Below are the code and all the weights of a small trained network. Each question names an input and a class and asks about switching units off, where a switched-off unit gives its printed mean instead of its output.

import numpy as np


def w(rows, s, z=0):
    codes = np.array(rows[::2]) - 128.0
    scale = np.full(codes.shape[1], s)
    scale[-1] = z or s
    return codes * scale


def f(y):
    return np.maximum(y, 0)


def log_softmax(a):
    a = a - a.max(-1, keepdims=True)
    return a - np.log(np.exp(a).sum(-1, keepdims=True))


def net(x, mask):
    res = np.array(x, float).reshape(1, 8) / 4 @ E
    y = f(res @ A[0][:, :-1].T + A[0][:, -1])
    res = res + np.where(mask, y, B[0][:, -1]) @ B[0][:, :-1]
    return log_softmax(res[-1] @ U[:, :-1].T + U[:, -1])


A, B = {}, {}
E = w([
[205,124,224,204,186,49,156,152],'x0',
[122,120,134,127,126,120,117,121],'x1',
[117,127,133,125,108,112,141,137],'x2',
[119,127,125,132,106,110,132,133],'x3',
[122,127,124,137,110,114,129,135],'x4',
[147,120,219,171,39,209,73,230],'x5',
[125,125,129,134,128,128,126,124],'x6',
[193,10,80,131,110,141,155,157],'x7',
],0.011)
A[0] = w([
[94,248,151,132,133,118,99,118,253],'N0',
[174,122,195,188,168,103,181,134,197],'N1',
[205,42,90,114,108,134,148,132,179],'N2',
[140,126,156,164,89,159,72,173,205],'N3',
[173,137,208,157,130,126,101,195,83],'N4',
[167,145,147,167,154,78,142,147,183],'N5',
],0.012,0.0058)
B[0] = w([
[92,238,201,142,146,131,103,46,246],'N0',
[150,124,104,144,143,3,163,150,249],'N1',
[108,57,79,118,95,126,111,171,228],'N2',
[41,155,136,80,88,187,141,203,217],'N3',
[80,194,71,26,131,118,112,171,212],'N4',
[167,129,144,174,189,37,142,90,215],'N5',
],0.012,0.014)
U = w([
[50,217,131,80,174,116,147,80,254],'0',
[121,87,19,49,121,104,121,153,213],'1',
[79,188,233,125,60,240,84,112,16],'2',
[72,52,140,135,68,238,132,183,49],'3',
[208,162,207,246,189,85,133,22,68],'4',
[236,2,127,246,139,89,209,116,81],'5',
],0.0079,0.0043)

Each question gives the input, the list of numbers given to net, and the class t.
The units are the neurons (one row each of A and B). Each row of codes is followed by its name. A weight is (code - 128) times the scale printed after its matrix; where a second scale follows, it is the last column's (A, B and U).
mask holds one flag per neuron, in row order. A switched-off neuron (its flag False) gives its mean, the last column of its row in B, instead of its output. The means were averaged over made-up inputs and are rounded, as every weight is.
A unit's drop is (log p(t) with every unit on - log p(t) with that unit switched off) / (log p(t) with every unit on - log p(t) with every unit switched off).
The circuit of an input: a set's keep is (log p(t) with only the set's units on - log p(t) with every unit switched off) / (log p(t) with every unit on - log p(t) with every unit switched off). Starting from all 6 units, units are removed one at a time, each time the one whose removal leaves the highest keep (on an exact tie, the one counted first), for as long as the keep stays at least 0.8.
circuit, biggest first: the units of the circuit, biggest drop first
most important unit: the unit with the biggest drop
k most important neurons: the k neurons with the biggest drops, biggest first
drop of u: that unit's drop, to one decimal
input [5,7,-7,-3,3,0,2,4], class 5: most important neuron -> [N5]
input [1,-5,-8,-3,-5,-6,-6,3], class 5: circuit, biggest first -> [N4, N0]
input [5,6,5,-2,-1,0,7,4], class 5: circuit, biggest first -> [N5, N0]
input [0,2,6,6,0,2,1,-3], class 2: circuit, biggest first -> [N1, N5]
input [2,7,-1,-7,8,-7,-8,-4], class 4: circuit, biggest first -> [N4, N3]
input [7,4,6,5,-8,7,8,1], class 1: 3 most important neurons -> [N0, N4, N1]
input [3,-7,7,5,6,-1,1,8], class 5: 2 most important neurons -> [N4, N3]
input [4,5,4,4,5,0,-5,-2], class 4: circuit, biggest first -> [N5, N3]
input [-4,-7,7,7,-2,1,8,5], class 3: 3 most important neurons -> [N1, N4, N5]
input [-1,1,5,1,-7,3,-5,0], class 2: 3 most important neurons -> [N1, N2, N5]
input [-5,-4,-7,-7,7,1,5,1], class 3: 2 most important neurons -> [N0, N1]
input [-1,2,-7,0,-5,6,4,2], class 3: circuit, biggest first -> [N0, N3]
input [2,-1,4,5,0,8,3,5], class 1: 3 most important neurons -> [N4, N1, N0]
input [6,2,2,7,0,-5,6,3], class 5: most important unit -> N0
input [-2,6,-3,-8,-5,-1,0,2], class 1: 2 most important neurons -> [N0, N3]
input [6,-6,1,0,-5,-8,-5,1], class 5: 2 most important neurons -> [N0, N1]
input [1,-1,-7,2,3,0,-1,-6], class 4: 4 most important neurons -> [N4, N3, N2, N0]
input [1,2,2,-7,-1,-5,-5,7], class 5: 2 most important neurons -> [N4, N3]
input [-7,-1,-3,-7,-1,4,2,3], class 3: drop of N3 -> 0.0
input [-8,3,0,-5,-1,1,8,-2], class 2: drop of N5 -> 0.2
input [-5,1,-4,0,-1,8,7,3], class 3: drop of N0 -> 0.5
